Below is a small trained network, with its code and all its weights. Each question gives an input and a target symbol and asks what happens when units are switched off, that is, made to give their printed mean instead of their output.

import numpy as np


def w(rows, s, z=0):
    codes = np.array(rows[::2]) - 128.0
    scale = np.full(codes.shape[1], s)
    scale[-1] = z or s
    return codes * scale


def f(y):
    return np.maximum(y, 0)


def softmax(a):
    e = np.exp(a - a.max(-1, keepdims=True))
    return e / e.sum(-1, keepdims=True)


def log_softmax(a):
    a = a - a.max(-1, keepdims=True)
    return a - np.log(np.exp(a).sum(-1, keepdims=True))


def net(x, mask):
    ids = ['αγδεζθμξπσφω'.index(c) for c in x.split()]
    T = len(ids)
    res = E[ids] + P[:T]
    u = 0
    for l in range(2):
        r = res
        for j in range(3):
            rows = slice(2 * j, 2 * j + 2)
            q, k, v = (r @ M[l][rows].T for M in (Q, K, V))
            z = softmax(np.where(np.tri(T) > 0, q @ k.T / 2**0.5, -1e9)) @ v
            o = O[l][rows]
            res = res + np.where(mask[u + j], z, o[:, -1]) @ o[:, :-1]
        u += 3
        y = f(res @ A[l][:, :-1].T + A[l][:, -1])
        res = res + np.where(mask[u : u + 16], y, B[l][:, -1]) @ B[l][:, :-1]
        u += 16
    return log_softmax(res[-1] @ U[:, :-1].T + U[:, -1])


Q, K, V, O, A, B = {}, {}, {}, {}, {}, {}
E = w([
[236,247,123],'α',
[249,160,144],'γ',
[114,63,170],'δ',
[131,154,210],'ε',
[183,29,140],'ζ',
[220,113,75],'θ',
[109,58,166],'μ',
[114,65,169],'ξ',
[199,56,47],'π',
[111,68,174],'σ',
[8,109,165],'φ',
[113,60,138],'ω',
],0.015)
P = w([
[152,2,249],'0',
[132,124,113],'1',
[133,124,115],'2',
[134,127,118],'3',
[136,127,121],'4',
[130,126,115],'5',
[132,126,116],'6',
[129,127,120],'7',
[125,128,118],'8',
[122,128,113],'9',
[120,126,111],'10',
[117,127,104],'11',
],0.0087)
Q[0] = w([
[136,51,195],'L0H1',
[67,176,124],'L0H1',
[126,59,146],'L0H2',
[169,9,202],'L0H2',
[89,232,93],'L0H3',
[60,65,187],'L0H3',
],0.012)
K[0] = w([
[2,113,211],'L0H1',
[115,138,19],'L0H1',
[186,36,172],'L0H2',
[205,90,138],'L0H2',
[81,210,51],'L0H3',
[25,31,176],'L0H3',
],0.01)
V[0] = w([
[49,164,222],'L0H1',
[28,130,120],'L0H1',
[191,101,133],'L0H2',
[215,186,149],'L0H2',
[114,254,195],'L0H3',
[21,159,71],'L0H3',
],0.0062)
O[0] = w([
[61,144,115,218],'L0H1',
[130,118,75,121],'L0H1',
[101,165,44,206],'L0H2',
[189,151,136,128],'L0H2',
[143,132,254,48],'L0H3',
[204,127,168,3],'L0H3',
],0.0056,0.0046)
A[0] = w([
[83,70,252,3],'L0N1',
[200,57,80,16],'L0N2',
[33,145,253,98],'L0N3',
[43,16,61,162],'L0N4',
[250,95,86,164],'L0N5',
[84,186,196,107],'L0N6',
[190,134,93,194],'L0N7',
[205,126,108,185],'L0N8',
[182,63,128,14],'L0N9',
[221,111,183,171],'L0N10',
[187,218,31,78],'L0N11',
[195,182,96,114],'L0N12',
[174,2,184,157],'L0N13',
[199,192,169,232],'L0N14',
[197,57,87,13],'L0N15',
[38,169,58,210],'L0N16',
],0.0081,0.0068)
B[0] = w([
[19,99,167,139],'L0N1',
[97,133,88,149],'L0N2',
[77,122,159,175],'L0N3',
[144,79,148,254],'L0N4',
[90,163,66,183],'L0N5',
[128,112,161,154],'L0N6',
[108,165,136,175],'L0N7',
[97,146,118,168],'L0N8',
[72,113,5,130],'L0N9',
[118,172,151,156],'L0N10',
[162,98,113,152],'L0N11',
[157,131,124,144],'L0N12',
[115,116,34,175],'L0N13',
[133,156,176,181],'L0N14',
[81,137,69,146],'L0N15',
[147,108,220,214],'L0N16',
],0.013,0.0094)
Q[1] = w([
[10,139,156],'L1H1',
[185,34,176],'L1H1',
[77,186,94],'L1H2',
[18,125,115],'L1H2',
[50,113,116],'L1H3',
[46,212,121],'L1H3',
],0.011)
K[1] = w([
[104,179,175],'L1H1',
[55,92,102],'L1H1',
[244,125,146],'L1H2',
[173,81,148],'L1H2',
[200,111,101],'L1H3',
[188,231,153],'L1H3',
],0.011)
V[1] = w([
[215,118,43],'L1H1',
[35,197,107],'L1H1',
[109,200,205],'L1H2',
[254,169,145],'L1H2',
[18,153,178],'L1H3',
[19,192,87],'L1H3',
],0.0061)
O[1] = w([
[254,107,159,25],'L1H1',
[30,214,77,181],'L1H1',
[161,95,72,113],'L1H2',
[174,63,148,10],'L1H2',
[227,173,108,171],'L1H3',
[99,206,138,175],'L1H3',
],0.0062,0.014)
A[1] = w([
[221,67,149,202],'L1N1',
[137,219,82,62],'L1N2',
[147,239,135,182],'L1N3',
[208,106,114,201],'L1N4',
[45,56,108,167],'L1N5',
[144,204,133,175],'L1N6',
[125,118,212,34],'L1N7',
[128,68,41,31],'L1N8',
[222,10,198,2],'L1N9',
[128,137,199,99],'L1N10',
[89,75,165,148],'L1N11',
[204,104,73,242],'L1N12',
[123,130,53,217],'L1N13',
[102,120,178,67],'L1N14',
[102,171,130,123],'L1N15',
[235,124,234,83],'L1N16',
],0.012,0.0079)
B[1] = w([
[174,49,139,133],'L1N1',
[206,120,173,179],'L1N2',
[114,84,169,214],'L1N3',
[104,106,173,132],'L1N4',
[195,148,116,255],'L1N5',
[121,110,153,187],'L1N6',
[82,167,43,153],'L1N7',
[146,239,179,169],'L1N8',
[210,71,8,135],'L1N9',
[114,154,96,165],'L1N10',
[178,159,142,182],'L1N11',
[65,112,120,147],'L1N12',
[77,46,102,200],'L1N13',
[134,162,105,166],'L1N14',
[123,88,93,198],'L1N15',
[122,221,84,135],'L1N16',
],0.011,0.02)
U = w([
[30,152,200,143],'α',
[143,108,147,151],'γ',
[194,181,185,133],'δ',
[171,160,149,159],'ε',
[169,156,149,175],'ζ',
[156,251,120,1],'θ',
[144,129,148,121],'μ',
[149,62,187,182],'ξ',
[188,116,123,87],'π',
[75,113,47,106],'σ',
[157,142,146,196],'φ',
[58,1,145,10],'ω',
],0.0099,0.0056)

Each question gives the input, a string of symbols that net reads in full, and the target symbol t.
The units are the heads (2 rows each of Q, K, V and O) and the neurons (one row each of A and B). Each row of codes is followed by its name. A weight is (code - 128) times the scale printed after its matrix; where a second scale follows, it is the last column's (O, A, B and U).
mask holds one flag per unit, layer by layer, with each layer's heads first. A switched-off unit (its flag False) gives its mean, the last column of its rows in O or B, instead of its output. The means were averaged over made-up inputs and are rounded, as every weight is.
A unit's drop is (log p(t) with every unit on - log p(t) with that unit switched off) / (log p(t) with every unit on - log p(t) with every unit switched off).
unit that matters most: the unit with the biggest drop
top k neurons: the k neurons with the biggest drops, biggest first
top k neurons in layer l: the k neurons of layer l with the biggest drops, biggest first
heads that matter: for each layer, one digit per head in row order, 1 if its drop is at least 0.15 and else 0, layers parted by /
input ε ε φ ε ε π ζ σ μ σ, target σ: top neuron	[L0N1]
input ω ω ε ω ζ ζ δ, target π: top 3 neurons	[L0N4; L1N9; L0N5]
input ω δ ε ω ε μ, target π: top 3 neurons	[L1N9; L0N4; L0N5]
input ζ φ ε π π σ π ξ, target θ: top 3 neurons in layer 0	[L0N13; L0N16; L0N4]
input γ ω σ, target ξ: top 2 neurons in layer 0	[L0N3; L0N5]
input φ ε γ ε μ, target ω: top 3 neurons in layer 1	[L1N13; L1N3; L1N8]
input ω π ξ, target π: top 3 neurons	[L0N4; L1N9; L0N5]
input π ε θ ω π ε ε ε π μ φ ω, target α: heads that matter	100 / 111
input φ π ε π ζ ε σ ζ ζ φ ε ξ, target ω: top 3 neurons	[L0N1; L0N3; L1N13]
input ζ π ε α π μ π ε ξ, target θ: heads that matter	001 / 010
input φ δ ε ε ε ξ, target ω: top 2 neurons	[L0N1; L1N13]
input π ζ μ π ε μ ε φ ξ, target α: top 3 neurons	[L0N5; L0N15; L1N5]
input π α ω σ, target α: top 3 neurons	[L0N5; L1N5; L0N15]
input ω γ ω ω π γ π φ σ, target π: top 2 neurons	[L0N4; L1N9]
input π ε φ ω ζ ε φ σ ζ μ, target α: top 3 neurons	[L0N5; L0N15; L0N2]
input φ ε ω ζ π σ ω μ ζ ε ε μ, target ω: heads that matter	010 / 111
input ζ π μ, target θ: heads that matter	001 / 010
input γ π δ, target ξ: heads that matter	101 / 110
input ε ε α θ ε π ω σ ε γ, target ξ: top 2 neurons	[L0N16; L0N5]
input ε ε ε α ω φ ε ε ζ ζ δ, target σ: heads that matter	001 / 110
input γ ε π ξ π ε σ α ε δ π θ, target ω: top 3 neurons	[L1N13; L1N5; L1N12]
input ε θ ε ε ζ ω α, target δ: unit that matters most	L0H3
input φ ε ζ π σ σ γ ω ε μ π σ, target ω: top 2 neurons	[L0N1; L0N3]
input φ ω ω, target ω: unit that matters most	L1H3
input ω ξ ω π ε ξ α ε ε δ, target π: top 3 neurons	[L1N9; L0N4; L0N5]
input ω θ ε φ γ π φ ζ ε ξ ω, target π: heads that matter	001 / 100
input ε ξ ω ε ε ε θ ξ, target σ: heads that matter	001 / 100
input φ ε σ ξ ε α ε π ζ π ω, target ω: heads that matter	010 / 111
input π γ ω π ω π ε π μ σ, target α: unit that matters most	L0N5
input ω ξ ε ξ ε ω π ε σ, target π: top 2 neurons	[L1N9; L0N4]
